Below are the code and all the weights of a small trained network. Each question names an input and a class and asks about switching units off, where a switched-off unit gives its printed mean instead of its output.

import numpy as np


def w(rows, s, z=0):
    codes = np.array(rows[::2]) - 128.0
    scale = np.full(codes.shape[1], s)
    scale[-1] = z or s
    return codes * scale


def norm(h):
    return h / np.sqrt((h * h).mean(-1, keepdims=True) + 1e-5)


def f(y):
    return np.maximum(y, 0)


def log_softmax(a):
    a = a - a.max(-1, keepdims=True)
    return a - np.log(np.exp(a).sum(-1, keepdims=True))


def net(x, mask):
    res = np.array(x, float).reshape(1, 8) / 4 @ E
    u = 0
    for l in range(4):
        y = f(norm(res) @ A[l][:, :-1].T + A[l][:, -1])
        res = res + np.where(mask[u : u + 8], y, B[l][:, -1]) @ B[l][:, :-1]
        u += 8
    return log_softmax(norm(res)[-1] @ U[:, :-1].T + U[:, -1])


A, B = {}, {}
E = w([
[127,129,128,129,129,126,130,129,128,129,128,126],'x0',
[107,202,235,101,41,110,155,147,101,171,151,170],'x1',
[139,177,131,47,99,143,119,124,123,131,15,47],'x2',
[129,129,128,127,128,127,129,130,131,126,129,127],'x3',
[1,140,113,67,166,154,81,164,147,211,156,148],'x4',
[127,128,128,128,129,123,129,127,126,127,127,129],'x5',
[126,130,127,128,129,126,129,126,126,129,128,128],'x6',
[130,126,129,126,127,129,126,129,125,128,129,129],'x7',
],0.0032)
A[0] = w([
[120,163,253,115,46,131,146,131,113,160,138,175,189],'0.n0',
[97,78,108,203,156,156,132,110,168,124,209,160,38],'0.n1',
[162,77,130,155,170,190,88,76,172,100,90,99,82],'0.n2',
[156,116,151,198,124,77,142,153,109,150,219,194,131],'0.n3',
[89,98,43,96,191,116,104,137,149,114,145,108,74],'0.n4',
[99,84,111,160,164,126,133,94,157,105,182,166,2],'0.n5',
[22,126,155,64,170,182,58,167,116,174,154,136,45],'0.n6',
[208,106,154,174,103,140,121,97,96,81,113,81,235],'0.n7',
],0.0024,0.00065)
B[0] = w([
[124,186,157,121,37,94,147,164,116,113,177,109,253],'0.n0',
[156,153,124,118,155,98,125,197,24,148,152,125,207],'0.n1',
[130,192,80,115,84,101,158,149,139,110,141,158,180],'0.n2',
[61,77,113,154,103,170,148,76,149,71,140,96,223],'0.n3',
[156,134,234,175,127,158,84,107,107,130,134,132,191],'0.n4',
[154,151,121,127,147,114,130,189,31,171,146,114,181],'0.n5',
[117,139,3,126,116,106,141,127,172,143,127,143,229],'0.n6',
[104,170,78,94,97,102,169,181,147,109,145,161,216],'0.n7',
],0.0032)
A[1] = w([
[85,92,85,96,197,146,87,131,127,173,114,123,110],'1.n0',
[145,151,120,91,111,132,114,138,135,145,65,87,155],'1.n1',
[124,114,84,101,139,150,119,81,183,114,38,101,56],'1.n2',
[129,139,168,57,122,153,120,86,114,153,1,57,68],'1.n3',
[138,149,103,136,114,110,148,123,157,143,108,147,88],'1.n4',
[92,131,145,96,136,137,88,112,143,180,77,106,5],'1.n5',
[134,74,164,203,163,101,141,124,175,146,192,231,99],'1.n6',
[154,91,94,140,158,137,128,106,114,104,104,110,113],'1.n7',
],0.0039,0.0019)
B[1] = w([
[132,103,202,170,175,179,72,114,139,123,139,108,224],'1.n0',
[121,131,144,93,137,134,118,128,135,123,65,70,234],'1.n1',
[84,121,123,123,94,170,135,79,149,35,71,77,198],'1.n2',
[142,77,124,198,150,117,139,143,130,158,243,224,245],'1.n3',
[112,126,124,128,150,129,108,151,85,131,131,112,147],'1.n4',
[76,107,129,124,111,174,114,47,175,90,121,103,171],'1.n5',
[131,176,133,62,119,140,100,103,124,133,3,73,251],'1.n6',
[94,133,104,100,117,110,141,178,163,159,118,157,186],'1.n7',
],0.0041,0.0029)
A[2] = w([
[172,141,135,125,135,66,150,164,58,121,145,115,107],'2.n0',
[147,92,115,136,152,133,164,140,99,102,89,126,8],'2.n1',
[196,61,14,158,191,134,140,142,109,95,71,111,80],'2.n2',
[142,165,202,58,78,105,120,135,114,174,112,130,81],'2.n3',
[223,108,81,199,110,106,201,122,96,31,97,122,143],'2.n4',
[145,176,124,17,99,110,135,139,179,136,19,73,102],'2.n5',
[128,150,43,161,171,98,111,189,139,150,213,192,203],'2.n6',
[235,129,255,178,53,69,200,57,88,64,127,135,114],'2.n7',
],0.0028,0.0015)
B[2] = w([
[148,99,126,139,125,153,162,148,209,80,152,141,171],'2.n0',
[105,149,121,103,88,105,115,93,146,144,133,124,142],'2.n1',
[73,165,95,43,48,44,162,41,144,195,144,186,203],'2.n2',
[207,115,97,139,234,101,158,145,121,144,93,124,196],'2.n3',
[35,163,126,48,21,68,138,108,141,187,149,175,236],'2.n4',
[187,206,130,105,197,114,98,194,18,131,55,95,198],'2.n5',
[250,87,133,175,152,86,147,71,120,166,127,123,192],'2.n6',
[130,67,171,172,246,246,57,200,128,71,105,88,252],'2.n7',
],0.0027,0.0041)
A[3] = w([
[103,126,91,137,72,62,182,100,165,174,253,220,3],'3.n0',
[116,185,82,23,125,96,121,141,153,195,91,133,85],'3.n1',
[156,124,119,108,67,127,169,97,140,69,57,110,128],'3.n2',
[69,177,151,61,85,110,140,141,75,180,137,142,70],'3.n3',
[94,131,168,200,98,161,163,150,160,121,225,149,15],'3.n4',
[102,148,30,75,160,107,117,128,205,162,157,155,197],'3.n5',
[151,192,170,94,32,80,173,128,154,151,144,163,149],'3.n6',
[54,156,154,103,146,160,98,142,148,207,159,146,118],'3.n7',
],0.0036,0.0017)
B[3] = w([
[220,116,139,122,133,118,154,114,254,135,168,132,213],'3.n0',
[88,108,108,129,83,121,134,107,95,50,122,135,231],'3.n1',
[106,155,138,117,137,98,141,137,102,199,162,145,210],'3.n2',
[151,120,84,120,115,80,174,95,142,114,116,133,219],'3.n3',
[104,68,112,135,85,147,125,115,143,86,135,179,177],'3.n4',
[157,155,192,152,117,138,148,160,107,151,137,134,244],'3.n5',
[98,95,97,139,194,165,71,106,135,153,124,111,255],'3.n6',
[178,124,95,129,119,87,158,114,115,109,115,131,230],'3.n7',
],0.0062,0.0037)
U = w([
[225,86,76,138,93,49,190,74,254,159,213,199,241],'0',
[72,197,46,34,45,40,175,82,82,110,40,106,218],'1',
[92,48,205,204,61,210,125,170,116,29,189,193,102],'2',
[220,210,247,116,140,161,135,243,59,127,75,66,2],'3',
[168,89,120,226,251,139,54,135,66,245,175,143,92],'4',
[46,107,118,119,174,248,52,65,206,107,54,45,53],'5',
],0.0073,0.00058)

Each question gives the input, the list of numbers given to net, and the class t.
The units are the neurons (one row each of A and B). Each row of codes is followed by its name. A weight is (code - 128) times the scale printed after its matrix; where a second scale follows, it is the last column's (A, B and U).
mask holds one flag per neuron, layer by layer. A switched-off neuron (its flag False) gives its mean, the last column of its row in B, instead of its output. The means were averaged over made-up inputs and are rounded, as every weight is.
A unit's drop is (log p(t) with every unit on - log p(t) with that unit switched off) / (log p(t) with every unit on - log p(t) with every unit switched off).
unit that matters most: the unit with the biggest drop
k most important neurons: the k neurons with the biggest drops, biggest first
k most important neurons of layer l: the k neurons of layer l with the biggest drops, biggest first
drop when u is switched off: that unit's drop, to one decimal
input [-3,1,4,-1,-2,2,1,-4], class 3: 3 most important neurons	[1.n1, 2.n7, 0.n6]
input [-7,-8,0,-3,2,-2,0,-4], class 4: most important neuron	[1.n6]
input [1,8,-1,5,-8,-6,3,-7], class 2: 2 most important neurons of layer 1	[1.n6, 1.n1]
input [6,-7,1,-4,-6,-3,8,3], class 1: 2 most important neurons	[1.n3, 1.n2]
input [6,8,-1,-3,-2,3,6,-6], class 2: 3 most important neurons	[2.n7, 1.n6, 3.n4]
input [-7,1,-4,-7,6,-3,4,3], class 0: 4 most important neurons	[2.n7, 0.n6, 2.n5, 3.n7]
input [-7,4,-1,-1,5,-7,-8,-7], class 0: 2 most important neurons	[1.n6, 3.n0]
input [3,-4,-5,-6,1,-8,2,-8], class 4: 2 most important neurons	[2.n4, 1.n6]
input [3,2,5,-6,-1,-5,-8,1], class 3: 2 most important neurons	[1.n1, 3.n6]
input [7,-4,0,0,7,0,-2,2], class 4: 2 most important neurons of layer 0	[0.n3, 0.n6]
input [-2,-5,4,8,0,1,-6,-4], class 1: 2 most important neurons of layer 3	[3.n6, 3.n2]
input [1,6,-1,3,3,-8,2,2], class 0: 2 most important neurons	[1.n6, 3.n0]
input [0,4,-8,4,-2,-1,-5,3], class 2: 3 most important neurons	[1.n6, 2.n7, 0.n3]
input [-7,-2,0,0,4,3,4,1], class 4: 4 most important neurons	[0.n6, 1.n6, 0.n3, 2.n7]
input [7,3,4,-4,-4,5,3,-6], class 3: unit that matters most	2.n7
input [-7,0,8,-3,2,-2,-1,6], class 5: 2 most important neurons of layer 0	[0.n0, 0.n7]
input [5,3,-8,-5,-4,7,3,-3], class 2: 2 most important neurons	[2.n7, 1.n6]
input [-3,6,-8,5,-2,5,5,-7], class 2: 2 most important neurons	[2.n7, 1.n6]
input [-4,1,4,6,-5,-8,-6,-4], class 3: 2 most important neurons	[2.n7, 0.n6]
input [-7,-5,0,4,3,2,6,-7], class 4: unit that matters most	1.n0
input [3,3,-5,8,-8,-6,4,-2], class 2: drop when 2.n7 is switched off	1.9
input [7,4,0,-1,-3,-5,-7,3], class 2: drop when 1.n6 is switched off	1.8
input [5,8,-4,3,8,2,1,-2], class 0: drop when 3.n0 is switched off	0.2
input [6,3,-2,3,7,-8,7,-6], class 0: drop when 3.n6 is switched off	0.0
